 -3   -3  -13   23    0    1   25  -30  -16  -11   13  -14    0   16
 -2   -5  -13   23   -1   -1   25  -30  -16  -11   13  -14    0   14
 -5    6   -6   10    9   10    8   -7   -6   -6    8   -9   -2   17
  2   -1   10  -21    5   -1  -16   30   15    7  -15    9   -3   -8
 10  -19    8  -14  -10  -21    6   11    9    4  -17    8   -3  -22
 -3    8    9  -20   10   10  -21   31   15    6  -10    7   -3    2
yields 17

  5    8    5   21   20  -10   -9   10    8    3   10   -3  -23   22   16    1
-25    2   -9  -22   13   -8   -4   11   11   28   -4    4   -4   12    7   -6
 10    2   18  -19    5   -2   20  -13    1   -4   -3   -1  -31  -14  -10  -11
 -8  -19    2   18   -6   31    2   -6  -10    6   15  -26   -5    5    1    8
 11   -9    0    6   -1   12  -15   14   -6  -34   23   18   13   -5   13    2
yields -11

-32  -10   16   -8   27  -11  -37   -4  -36
-28   16   22  -20   22   -9  -27   17  -28
 26   38  -31  -33   19  -27   36   37   35
-36  -39  -22   29   21   -2  -35  -38  -32
-25   21   21  -22   21   -9  -22   21  -23
-26   17   23  -20   21   -7  -26   18  -26
-36  -39  -21   28   21   -1  -36  -37  -32
 26   38  -30  -32   15  -27   37   37   36
-30   19   -9   36  -39   22   32  -25   34
-24   22   21  -23   21   -9  -21   22  -22
yields 35

 -1  -10    1    1   -1    0    9   -2   -4    6    3
  2   -1   -6    4    4    6    4   -8    0   -5   15
  8  -12    7   10    7    0  -34   -4   -3   -2    3
 -4    3   -2  -29    2    4    8   -9    5    0   23
 -3    2    0   -6   -1    3   23   -2   -2   -2   12
-13    5   -1  -11   -2    2   -7    7   -8    9  -14
yields 3

 24  -26   -1   27  -19   27
 -9   19  -17  -27    2  -26
-18   20  -18  -24   17  -23
-23   17  -25   25   25   23
 17   10  -10  -24  -25  -22
-19   19  -18  -21   19  -21
-18   19  -16  -23   17  -22
 16   10   -9  -25  -24  -23
-21   14  -23   24   23   23
 27  -28   24   27  -25   27
-20   20  -18  -20   20  -20
-17   19  -16  -24   16  -23
yields -23

 13    4   13   10  -17    0   -8   18  -34   -8    2   10    2   -4   -7
 -1   -2   -7  -17   18    9   -9  -23  -34   -1   10  -23   -2   14   -3
 -7    0    1    0   14    6   -6  -11  -34    8   -8   -8  -11   -6    7
  9    4   13    8   -6    5   -6    7  -34   -3   -6    6   -8  -10   -1
  5   -1   -3    7  -19  -22   21   24  -34   -7  -10   26   14   -6   -8
 -3   -1   -5   -4    4    0   -7   -5  -34    1    6   -7    6    6   -2
 -4    4   -4  -13   13   11  -21   -6  -34   -1   19  -19    1   13   -3
  3   -1    1   -2   -2   -4    6    2  -34   -6    1    2    4    6   -4
 -5   -3   -5    1    2   -6    2    0  -34   -1    0    0    5    2    0
 -2    4    0   -5    7   10  -16   -1  -34   -2   12   -9   -1    3   -2
yields 7

 15  -19   14    1    0   11
-18  -31  -20    7   18  -20
 21  -16   16   -6    0   12
-26   21   28  -21   20  -16
 14  -28   24   12   -4   25
 35   20  -29  -24   16  -25
 24   22  -10    3  -15   22
yields 12
---
[[3 2 5 7]
 [5 3 3 8]
 [2 2 6 4]] value 7

[[8836 7401 7460 7231 7060 5262 4232]
 [5975 7294 9516 2835 7638 8812 5108]
 [7471 8493 8155 6620 7717 3461 5606]] value 4232

[[5 7 5 8]
 [5 6 6 7]
 [0 7 5 1]] value 8

[[28 24 31 70 75 39]
 [43 32 27 78 68 29]
 [37 34 35 74 68 34]] value 39

[[507  36 535 240 302]
 [581 853 425 514 790]
 [259 705 728 642 512]] value 302

[[6160 6690 3646 2963 4653 2085 4515]
 [3419 6637 3345 9142 5021 3899 4466]
 [4035 5229 5757 3608 3451 7666 4856]] value 4515

[[575 620 272  73 752]
 [628 680  86  84 635]
 [577 616 231 108 688]] value 752

[[-23 -32  33  -4 -20 -35 -22]
 [-26 -37  35  -6 -25 -40 -26]
 [-24 -34  27  -8 -24 -37 -25]] value -22

[[6186 1591 5722 3971 5836]
 [6692 3317 7787 3776 3098]
 [4307 9776 4497 7086 5231]] value 5836
---
[-21  16  13  27 -27 -32] value 27, 16

[-18  -3 -25  16  34  26  19] value 34, 26

[  0 -24  11 -28  27] value 27, 11

[[ -8 -21   1 -25   2  -7]
 [-24  -7 -24  -4 -20 -12]
 [  2 -21  35 -25  21  -2]] value 35, 21

[-7 39 30 27] value 39, 30

[[  0  -2   5   0   0]
 [  3   1  -4  -8  -9]
 [  3  29  36 -11 -16]] value 36, 29

[-11 -29  38 -33   8] value 38, 8

[ 5 20 39 -5 29] value 39, 29

[[ 19  20 -11  21]
 [ 20  17 -28  24]
 [-14  13  16  13]] value 24, 21
---
[[  6  30  11 -33 -12  11  -1]
 [ -8  18  37 -23   7 -16   5]
 [ 11  24   2 -28 -20  34  -2]] --> -23, 37

[[  6  19  21  -7  15]
 [-12 -24 -23  25   8]
 [-15 -30 -28  26   5]] --> -23, 26

[  7  -5  -1 -36   3 -12 -19] --> -36, 7

[ 38 -21  34 -29 -11] --> 34, 38

[-18 -14   3  26   9  32  -8] --> 26, 32

[  5  35 -10 -18 -13  16  -2] --> -18, 35

[ -8 -33   2  -7  35 -29  25] --> -7, 35
---
[[ 29 -14 -31  -4 -25  16]
 [  6   5  25  21  -8  -7]
 [ -3   8  26  10 -31  -3]] yields -3

[[ 15  33  22  -5   1]
 [ 15  33  22  -5   1]
 [-11   7  10   2   8]] yields 8

[[  0   5  -8  19 -10   3]
 [ -8   3  11  24   5 -17]
 [ -8  35  -5  -8  19 -13]] yields -13

[[-21   7  38 -29]
 [-21   7  38 -29]
 [  0  -2  16  -1]] yields -1

[[-15   8 -33  16 -25]
 [-13  -3 -10  16  -1]
 [-13  -3  -3  28   6]] yields 6

[[ 11  10  14  10]
 [ -2   4 -34 -10]
 [ 17 -26  14  22]] yields 22

[[ 13   6  -2  16 -34 -38]
 [ 17   6  -9 -31  28 -29]
 [ 34  -4  39 -20 -12  33]] yields 33
---
[-32 -19  -7   8  -1] out -7

[[ 10  30 -21  19]
 [ -1  19  25  12]
 [  9   4 -37   3]] out -21

[[-32 -32 -32  32 -32  32 -32]
 [  0   1   2   0  -2  -2   0]
 [ 30  30  30 -31  30 -30  30]] out -32

[-37  25 -15 -22] out -15

[ 21 -36 -24  -7   8  -3] out -24

[ 0 -2 29 -1] out 29

[ 32  17   1 -23] out 1

[  6 -18  22  29] out 22

[[  7  14 -33 -17  -9  10   1]
 [  0  21 -26 -23  -2   3  -6]] out -33

[-34 -32 -34 -32] out -34
---
array([[4, 4, 1, 1, 4, 5],
       [8, 9, 4, 4, 5, 6],
       [4, 5, 5, 6, 7, 6]]): 5

array([[751, 288, 400, 489],
       [768, 241, 305, 595],
       [510, 314, 730, 406]]): 730

array([[ 696, -215,  535,  424, -370],
       [-311, -110, -386,  369,  509],
       [ 482,  959,  156, -652,  113]]): 156

array([[  8,  33,  16,  38],
       [-20,  11,  32,   9],
       [  9, -10,   3, -26]]): 3

array([[6, 6, 4, 5, 4, 3],
       [7, 4, 6, 5, 2, 5],
       [4, 2, 3, 3, 5, 5]]): 3

array([[9, 6, 4, 6, 8, 3, 7],
       [2, 8, 5, 5, 5, 5, 6],
       [3, 6, 6, 5, 4, 6, 5]]): 6

array([[-167,  102, -172, -427,  322],
       [ 574,  273,  622,  484,  111],
       [-151,  -36, -565,  255,   68]]): -565

array([[ 74,  76,  80, 204],
       [182, 230, 155,  57],
       [118, 152,  98, 118]]): 98

array([[221, 307, 735, 138, 178, 242],
       [161, 257, 892, 299, 107, 227],
       [189, 303, 679,   4, 267, 394]]): 679
